Here is a tiny trained network, its code and every weight. The questions are about switching its units off for an input and a class, where a switched-off unit gives its printed mean instead of its output.

import numpy as np


def w(rows, s, z=0):
    codes = np.array(rows[::2]) - 128.0
    scale = np.full(codes.shape[1], s)
    scale[-1] = z or s
    return codes * scale


def norm(h):
    return h / np.sqrt((h * h).mean(-1, keepdims=True) + 1e-5)


def f(y):
    return y / 2 * (1 + np.tanh(0.7978845608 * (y + 0.044715 * y**3)))


def log_softmax(a):
    a = a - a.max(-1, keepdims=True)
    return a - np.log(np.exp(a).sum(-1, keepdims=True))


def net(x, mask):
    res = np.array(x, float).reshape(1, 5) / 4 @ E
    u = 0
    for l in range(3):
        y = f(norm(res) @ A[l][:, :-1].T + A[l][:, -1])
        res = res + np.where(mask[u : u + 5], y, B[l][:, -1]) @ B[l][:, :-1]
        u += 5
    return log_softmax(norm(res)[-1] @ U[:, :-1].T + U[:, -1])


A, B = {}, {}
E = w([
[54,172,113],'x0',
[147,67,4],'x1',
[151,13,90],'x2',
[143,220,161],'x3',
[181,101,182],'x4',
],0.0048)
A[0] = w([
[179,146,151,183],'L0N0',
[180,199,89,253],'L0N1',
[184,57,61,98],'L0N2',
[88,44,255,170],'L0N3',
[28,102,147,164],'L0N4',
],0.009,0.0046)
B[0] = w([
[151,123,254,179],'L0N0',
[50,160,245,253],'L0N1',
[127,3,196,214],'L0N2',
[235,196,51,241],'L0N3',
[90,168,10,184],'L0N4',
],0.0085,0.0043)
A[1] = w([
[189,143,151,125],'L1N0',
[75,7,140,81],'L1N1',
[64,137,110,44],'L1N2',
[221,153,113,3],'L1N3',
[87,37,209,138],'L1N4',
],0.011,0.0038)
B[1] = w([
[212,252,120,168],'L1N0',
[127,6,104,237],'L1N1',
[129,135,61,135],'L1N2',
[176,111,63,151],'L1N3',
[119,154,253,254],'L1N4',
],0.0062,0.0044)
A[2] = w([
[123,59,125,33],'L2N0',
[247,176,104,5],'L2N1',
[204,111,175,69],'L2N2',
[185,67,217,124],'L2N3',
[133,94,91,49],'L2N4',
],0.011,0.002)
B[2] = w([
[171,172,254,158],'L2N0',
[216,135,115,208],'L2N1',
[179,207,54,185],'L2N2',
[123,101,35,253],'L2N3',
[185,144,157,128],'L2N4',
],0.0093,0.0046)
U = w([
[70,202,198,186],'0',
[47,154,38,23],'1',
[243,143,67,68],'2',
[220,196,185,29],'3',
[150,2,157,250],'4',
],0.015,0.0023)

Each question gives the input, the list of numbers given to net, and the class t.
The units are the neurons (one row each of A and B). Each row of codes is followed by its name. A weight is (code - 128) times the scale printed after its matrix; where a second scale follows, it is the last column's (A, B and U).
mask holds one flag per neuron, layer by layer. A switched-off neuron (its flag False) gives its mean, the last column of its row in B, instead of its output. The means were averaged over made-up inputs and are rounded, as every weight is.
A unit's drop is (log p(t) with every unit on - log p(t) with that unit switched off) / (log p(t) with every unit on - log p(t) with every unit switched off).
The circuit of an input: a set's keep is (log p(t) with only the set's units on - log p(t) with every unit switched off) / (log p(t) with every unit on - log p(t) with every unit switched off). Starting from the 12 units with the biggest drops (on a tie, the unit counted first), units are removed one at a time, each time the one whose removal leaves the highest keep (on an exact tie, the one counted first), for as long as the keep stays at least 0.8.
circuit, biggest first: the units of the circuit, biggest drop first
k most important neurons: the k neurons with the biggest drops, biggest first
k most important neurons of layer l: the k neurons of layer l with the biggest drops, biggest first
drop of u: that unit's drop, to one decimal
input [-8,-1,-3,7,1], class 0: 2 most important neurons : (L0N1 L0N3)
input [8,-4,0,1,-3], class 1: circuit, biggest first : (L0N4 L1N4)
input [-4,4,-8,6,4], class 0: circuit, biggest first : (L0N1 L0N3)
input [0,-4,5,-5,4], class 2: circuit, biggest first : (L0N3)
input [-4,8,-3,2,-8], class 4: 2 most important neurons : (L0N2 L1N1)
input [6,-4,-3,-1,-1], class 1: 2 most important neurons : (L0N4 L1N4)
input [-3,6,-2,3,3], class 4: 2 most important neurons : (L0N2 L2N3)
input [3,6,1,8,-5], class 0: 2 most important neurons : (L0N1 L2N3)
input [-7,-3,-2,7,-5], class 0: circuit, biggest first : (L0N1 L0N3)
input [3,7,-5,2,-7], class 0: 3 most important neurons : (L0N1 L2N3 L1N1)
input [-1,-8,5,0,8], class 2: 2 most important neurons of layer 0 : (L0N3 L0N1)
input [5,8,-4,7,-1], class 0: 2 most important neurons : (L0N1 L2N3)
input [2,2,-6,-8,1], class 1: drop of L0N4 : 0.5
input [-6,5,4,4,0], class 4: drop of L1N1 : 0.0
input [8,7,-6,5,6], class 0: drop of L0N1 : 0.1
input [2,-1,3,7,-5], class 0: drop of L0N1 : 0.2
input [-5,7,-6,6,-4], class 0: circuit, biggest first : (L0N1)
